Here is a tiny trained network, its code and every weight. The questions are about switching its units off for an input and a class, where a switched-off unit gives its printed mean instead of its output.

import numpy as np


def w(rows, s, z=0):
    codes = np.array(rows[::2]) - 128.0
    scale = np.full(codes.shape[1], s)
    scale[-1] = z or s
    return codes * scale


def f(y):
    return np.maximum(y, 0)


def log_softmax(a):
    a = a - a.max(-1, keepdims=True)
    return a - np.log(np.exp(a).sum(-1, keepdims=True))


def net(x, mask):
    res = np.array(x, float).reshape(1, 8) / 4 @ E
    y = f(res @ A[0][:, :-1].T + A[0][:, -1])
    res = res + np.where(mask, y, B[0][:, -1]) @ B[0][:, :-1]
    return log_softmax(res[-1] @ U[:, :-1].T + U[:, -1])


A, B = {}, {}
E = w([
[54,2,118,188,169,160,138,158],'x0',
[125,179,118,176,99,246,78,167],'x1',
[154,199,195,121,200,113,33,54],'x2',
[57,118,32,186,64,4,123,102],'x3',
[98,110,183,71,131,96,132,211],'x4',
[108,91,132,101,55,116,6,147],'x5',
[212,44,124,135,172,70,106,114],'x6',
[225,108,129,189,171,111,95,75],'x7',
],0.0077)
A[0] = w([
[109,103,83,216,61,99,15,127,211],'n1',
[218,63,140,118,192,112,122,138,145],'n2',
[106,151,133,67,86,86,232,55,213],'n3',
[187,128,235,158,117,99,94,81,254],'n4',
[59,2,196,43,132,165,226,237,247],'n5',
[176,128,108,138,113,64,163,84,205],'n6',
],0.007,0.0022)
B[0] = w([
[103,89,109,192,95,106,67,214,209],'n1',
[166,41,137,157,143,170,64,119,179],'n2',
[161,175,98,92,37,125,181,104,187],'n3',
[204,164,120,129,220,134,1,111,191],'n4',
[100,90,225,71,94,129,131,138,248],'n5',
[232,92,39,96,54,186,102,23,169],'n6',
],0.0085,0.011)
U = w([
[189,77,106,123,221,122,73,113,78],'0',
[132,255,168,103,125,188,110,147,253],'1',
[81,130,211,4,121,90,129,173,110],'2',
[59,88,85,196,122,82,87,169,138],'3',
[149,64,185,170,143,209,233,136,135],'4',
[155,151,54,101,64,95,180,56,45],'5',
],0.0089,0.0032)

Each question gives the input, the list of numbers given to net, and the class t.
The units are the neurons (one row each of A and B). Each row of codes is followed by its name. A weight is (code - 128) times the scale printed after its matrix; where a second scale follows, it is the last column's (A, B and U).
mask holds one flag per neuron, in row order. A switched-off neuron (its flag False) gives its mean, the last column of its row in B, instead of its output. The means were averaged over made-up inputs and are rounded, as every weight is.
A unit's drop is (log p(t) with every unit on - log p(t) with that unit switched off) / (log p(t) with every unit on - log p(t) with every unit switched off).
The circuit of an input: a set's keep is (log p(t) with only the set's units on - log p(t) with every unit switched off) / (log p(t) with every unit on - log p(t) with every unit switched off). Starting from all 6 units, units are removed one at a time, each time the one whose removal leaves the highest keep (on an exact tie, the one counted first), for as long as the keep stays at least 0.8.
units of the circuit, in order: the units of the circuit, biggest drop first
top k neurons: the k neurons with the biggest drops, biggest first
drop when u is switched off: that unit's drop, to one decimal
input [0,-1,-3,3,1,-5,6,-2], class 5: units of the circuit, in order -> (n6; n3)
input [2,-4,-4,6,7,-6,5,7], class 5: units of the circuit, in order -> (n6)
input [-7,7,5,2,-7,6,6,-1], class 0: units of the circuit, in order -> (n4; n3)
input [-5,5,5,-4,3,3,5,-2], class 0: top 4 neurons -> (n4; n3; n5; n2)
input [-3,3,6,-1,-5,7,0,0], class 0: top 3 neurons -> (n4; n3; n5)
input [-7,3,4,7,3,8,-4,-6], class 3: top 2 neurons -> (n1; n5)
input [7,-8,-2,-7,-6,8,-7,2], class 2: top 2 neurons -> (n5; n6)
input [2,-2,-4,5,-2,-3,4,-8], class 5: top 2 neurons -> (n3; n6)
input [4,-7,-7,7,-5,-4,4,-7], class 5: drop when n6 is switched off -> 0.1
input [-5,2,-8,-8,-4,-5,2,-8], class 2: drop when n2 is switched off -> 0.1
input [-3,-1,3,0,-7,6,-5,5], class 0: drop when n4 is switched off -> 0.6
